Below are the code and all the weights of a small trained network. Each question names an input and a target symbol and asks about switching units off, where a switched-off unit gives its printed mean instead of its output.

import numpy as np


def w(rows, s, z=0):
    codes = np.array(rows[::2]) - 128.0
    scale = np.full(codes.shape[1], s)
    scale[-1] = z or s
    return codes * scale


def f(y):
    return np.maximum(y, 0)


def softmax(a):
    e = np.exp(a - a.max(-1, keepdims=True))
    return e / e.sum(-1, keepdims=True)


def log_softmax(a):
    a = a - a.max(-1, keepdims=True)
    return a - np.log(np.exp(a).sum(-1, keepdims=True))


def net(x, mask):
    ids = ['βγζηθλμψ'.index(c) for c in x.split()]
    T = len(ids)
    res = E[ids] + P[:T]
    u = 0
    for l in range(2):
        r = res
        for j in range(3):
            rows = slice(2 * j, 2 * j + 2)
            q, k, v = (r @ M[l][rows].T for M in (Q, K, V))
            z = softmax(np.where(np.tri(T) > 0, q @ k.T / 2**0.5, -1e9)) @ v
            o = O[l][rows]
            res = res + np.where(mask[u + j], z, o[:, -1]) @ o[:, :-1]
        u += 3
        y = f(res @ A[l][:, :-1].T + A[l][:, -1])
        res = res + np.where(mask[u : u + 4], y, B[l][:, -1]) @ B[l][:, :-1]
        u += 4
    return log_softmax(res[-1] @ U[:, :-1].T + U[:, -1])


Q, K, V, O, A, B = {}, {}, {}, {}, {}, {}
E = w([
[177,139,151,134,251,158,132,97,179,215],'β',
[128,91,85,124,86,139,174,108,212,130],'γ',
[117,1,174,104,168,121,163,219,122,75],'ζ',
[212,74,94,169,104,91,121,163,27,131],'η',
[176,220,185,83,192,51,99,203,186,180],'θ',
[191,170,69,225,214,38,178,187,117,69],'λ',
[116,115,115,213,161,152,137,114,54,167],'μ',
[128,172,128,64,121,209,167,179,98,152],'ψ',
],0.0053)
P = w([
[142,117,112,74,120,108,227,130,77,214],'0',
[188,168,136,187,155,225,161,176,139,87],'1',
[134,97,3,60,150,143,107,131,98,97],'2',
[91,74,88,175,109,133,48,186,190,181],'3',
[122,189,174,130,96,127,170,90,141,115],'4',
[132,83,75,112,186,163,98,94,90,82],'5',
[81,68,77,182,95,125,21,165,216,203],'6',
[127,201,176,138,112,117,147,36,131,96],'7',
[140,81,111,120,190,154,99,70,82,61],'8',
],0.005)
Q[0] = w([
[107,113,159,146,86,60,104,122,113,146],'L0H1',
[142,191,161,94,194,118,139,143,174,158],'L0H1',
[119,61,88,206,135,107,69,148,193,174],'L0H2',
[156,63,76,136,108,175,233,89,145,114],'L0H2',
[166,186,141,206,159,119,152,193,115,130],'L0H3',
[77,73,251,151,100,100,107,164,118,105],'L0H3',
],0.023)
K[0] = w([
[145,152,180,107,95,134,140,183,8,128],'L0H1',
[184,161,166,117,194,131,73,104,173,107],'L0H1',
[169,86,163,126,153,34,243,62,143,212],'L0H2',
[105,50,91,193,28,194,161,96,148,113],'L0H2',
[173,94,82,100,167,73,177,100,126,41],'L0H3',
[138,36,133,116,91,139,176,250,102,137],'L0H3',
],0.02)
V[0] = w([
[76,161,134,113,77,110,145,24,205,88],'L0H1',
[74,189,178,107,164,144,200,152,129,184],'L0H1',
[107,172,175,97,119,79,200,157,115,246],'L0H2',
[110,136,91,190,106,57,151,154,130,46],'L0H2',
[102,192,88,127,92,174,102,88,98,186],'L0H3',
[208,108,128,142,64,118,220,168,184,134],'L0H3',
],0.014)
O[0] = w([
[81,109,57,147,120,136,184,71,130,10,68],'L0H1',
[78,130,140,225,128,95,193,192,124,164,140],'L0H1',
[153,44,98,118,192,180,149,130,177,178,202],'L0H2',
[3,115,168,91,195,114,118,169,97,111,87],'L0H2',
[33,58,203,106,139,105,126,107,103,127,129],'L0H3',
[75,176,56,101,94,103,154,213,109,125,253],'L0H3',
],0.0058,0.0048)
A[0] = w([
[105,109,136,90,106,132,167,42,32,254,7],'L0N1',
[179,127,184,83,217,138,171,184,77,183,98],'L0N2',
[15,83,172,14,154,146,126,195,104,108,181],'L0N3',
[114,200,170,24,20,91,191,42,204,170,118],'L0N4',
],0.0097,0.0018)
B[0] = w([
[158,212,1,143,126,180,102,80,74,134,172],'L0N1',
[57,123,92,49,150,129,171,79,120,71,254],'L0N2',
[67,78,107,241,185,75,168,193,121,135,197],'L0N3',
[213,77,114,87,63,13,192,120,115,168,195],'L0N4',
],0.0069,0.0041)
Q[1] = w([
[89,195,213,137,83,115,148,138,165,151],'L1H1',
[172,96,167,166,80,143,93,199,184,214],'L1H1',
[102,107,62,108,92,156,137,65,110,4],'L1H2',
[107,86,94,136,77,147,139,104,202,157],'L1H2',
[113,138,118,111,79,129,216,118,124,162],'L1H3',
[122,153,53,63,101,129,164,74,25,47],'L1H3',
],0.02)
K[1] = w([
[108,131,137,124,76,128,136,108,210,107],'L1H1',
[122,115,46,76,142,72,252,119,81,156],'L1H1',
[121,87,211,172,116,93,80,49,134,113],'L1H2',
[140,98,106,94,142,80,174,78,92,125],'L1H2',
[132,189,131,119,60,119,145,113,79,130],'L1H3',
[184,150,195,111,130,90,82,83,83,62],'L1H3',
],0.023)
V[1] = w([
[73,194,90,98,165,236,105,136,174,101],'L1H1',
[147,90,149,38,96,58,188,167,207,135],'L1H1',
[120,168,207,140,157,130,116,91,144,98],'L1H2',
[113,90,155,148,177,248,164,142,113,62],'L1H2',
[32,103,197,59,151,154,87,88,212,90],'L1H3',
[79,111,143,96,9,169,122,179,64,134],'L1H3',
],0.017)
O[1] = w([
[72,164,79,156,114,90,184,10,123,37,166],'L1H1',
[176,119,197,60,213,64,165,134,158,130,168],'L1H1',
[149,91,94,181,133,166,174,122,136,162,4],'L1H2',
[176,113,190,140,211,218,115,241,186,97,106],'L1H2',
[92,80,140,52,133,130,83,91,129,2,24],'L1H3',
[9,139,221,107,128,157,82,131,53,182,145],'L1H3',
],0.0073,0.02)
A[1] = w([
[76,134,185,230,185,115,214,159,110,86,248],'L1N1',
[93,139,145,52,119,78,66,225,108,31,3],'L1N2',
[95,49,6,109,150,53,89,190,123,169,156],'L1N3',
[68,88,43,185,137,214,75,124,149,147,124],'L1N4',
],0.012,0.00061)
B[1] = w([
[57,117,95,216,221,80,91,165,174,74,224],'L1N1',
[227,117,188,164,15,136,194,136,29,60,199],'L1N2',
[100,2,61,127,65,215,79,120,114,155,255],'L1N3',
[65,138,233,61,111,210,212,147,199,102,168],'L1N4',
],0.0087,0.0093)
U = w([
[221,145,51,207,77,160,169,151,195,139,2],'β',
[142,82,158,93,139,174,106,195,140,254,185],'γ',
[217,209,223,130,115,109,190,146,98,117,175],'ζ',
[69,125,96,123,48,112,93,56,51,99,123],'η',
[145,67,115,22,215,148,107,65,191,71,169],'θ',
[115,2,131,157,169,137,132,167,118,81,52],'λ',
[69,111,172,113,85,174,186,151,210,124,7],'μ',
[53,196,136,211,184,65,115,164,164,127,203],'ψ',
],0.0036,0.0037)

Each question gives the input, a string of symbols that net reads in full, and the target symbol t.
The units are the heads (2 rows each of Q, K, V and O) and the neurons (one row each of A and B). Each row of codes is followed by its name. A weight is (code - 128) times the scale printed after its matrix; where a second scale follows, it is the last column's (O, A, B and U).
mask holds one flag per unit, layer by layer, with each layer's heads first. A switched-off unit (its flag False) gives its mean, the last column of its rows in O or B, instead of its output. The means were averaged over made-up inputs and are rounded, as every weight is.
A unit's drop is (log p(t) with every unit on - log p(t) with that unit switched off) / (log p(t) with every unit on - log p(t) with every unit switched off).
The circuit of an input: a set's keep is (log p(t) with only the set's units on - log p(t) with every unit switched off) / (log p(t) with every unit on - log p(t) with every unit switched off). Starting from the 12 units with the biggest drops (on a tie, the unit counted first), units are removed one at a time, each time the one whose removal leaves the highest keep (on an exact tie, the one counted first), for as long as the keep stays at least 0.8.
units of the circuit, in order: the units of the circuit, biggest drop first
top k neurons: the k neurons with the biggest drops, biggest first
k most important neurons of layer l: the k neurons of layer l with the biggest drops, biggest first
input β θ γ η γ γ ζ γ, target η: units of the circuit, in order => (L1H2, L0N4)
input ζ ψ γ ζ θ μ ζ, target ζ: units of the circuit, in order => (L1N2, L1H1, L1H3)
input ψ ψ θ θ γ λ γ γ, target γ: top 3 neurons => (L0N2, L0N4, L0N1)
input γ γ ψ γ ζ γ β, target γ: units of the circuit, in order => (L1H1, L0N4)
input μ θ γ λ, target μ: top 3 neurons => (L1N4, L0N1, L0N4)
input γ λ ψ θ, target γ: units of the circuit, in order => (L1H1, L0N4)
input ζ ψ ψ β γ η, target γ: units of the circuit, in order => (L1H1)
input θ ψ γ γ ψ ζ ψ, target θ: units of the circuit, in order => (L0N2, L0H2, L1H3, L1H1)
input η ψ λ θ ζ ψ η, target η: top 3 neurons => (L0N1, L0N2, L0N4)
input μ ψ γ η, target μ: 2 most important neurons of layer 0 => (L0N1, L0N4)
input ψ ψ β, target θ: units of the circuit, in order => (L0N2, L1H3, L0H3)
input γ η ζ, target λ: top 4 neurons => (L1N3, L0N3, L1N1, L0N1)
input ψ θ γ γ ψ, target ζ: top 2 neurons => (L0N1, L1N2)
input η β ψ, target ψ: top 3 neurons => (L0N2, L0N4, L1N3)
input ψ γ μ, target μ: top neuron => (L1N4)
input β γ η η, target β: top 2 neurons => (L0N1, L0N4)
input μ η ψ ψ, target μ: units of the circuit, in order => (L1H1, L1N4, L0N1, L0N4)
input η γ η θ, target η: units of the circuit, in order => (L0N1, L0H1, L1H2)
input ζ ψ γ γ ψ, target ζ: 2 most important neurons of layer 1 => (L1N3, L1N1)
input η ψ η γ η γ ζ, target η: 2 most important neurons of layer 1 => (L1N2, L1N3)
input β ψ β η η β θ, target β: units of the circuit, in order => (L0H2, L1H3)
input ψ ψ γ γ ψ η ζ, target ψ: top 2 neurons => (L0N1, L0N2)
input η γ ψ ψ, target η: top 3 neurons => (L0N1, L0N3, L1N2)
input λ ψ θ γ ζ, target ψ: units of the circuit, in order => (L1N1, L0N3)
input η γ γ η η γ γ ψ θ, target ζ: top 4 neurons => (L1N2, L1N3, L0N1, L1N1)
input ψ β γ γ η ψ θ, target ψ: top 2 neurons => (L0N1, L0N2)
input γ ψ ψ γ ψ ψ λ, target γ: units of the circuit, in order => (L1H1, L0N2, L0N4)
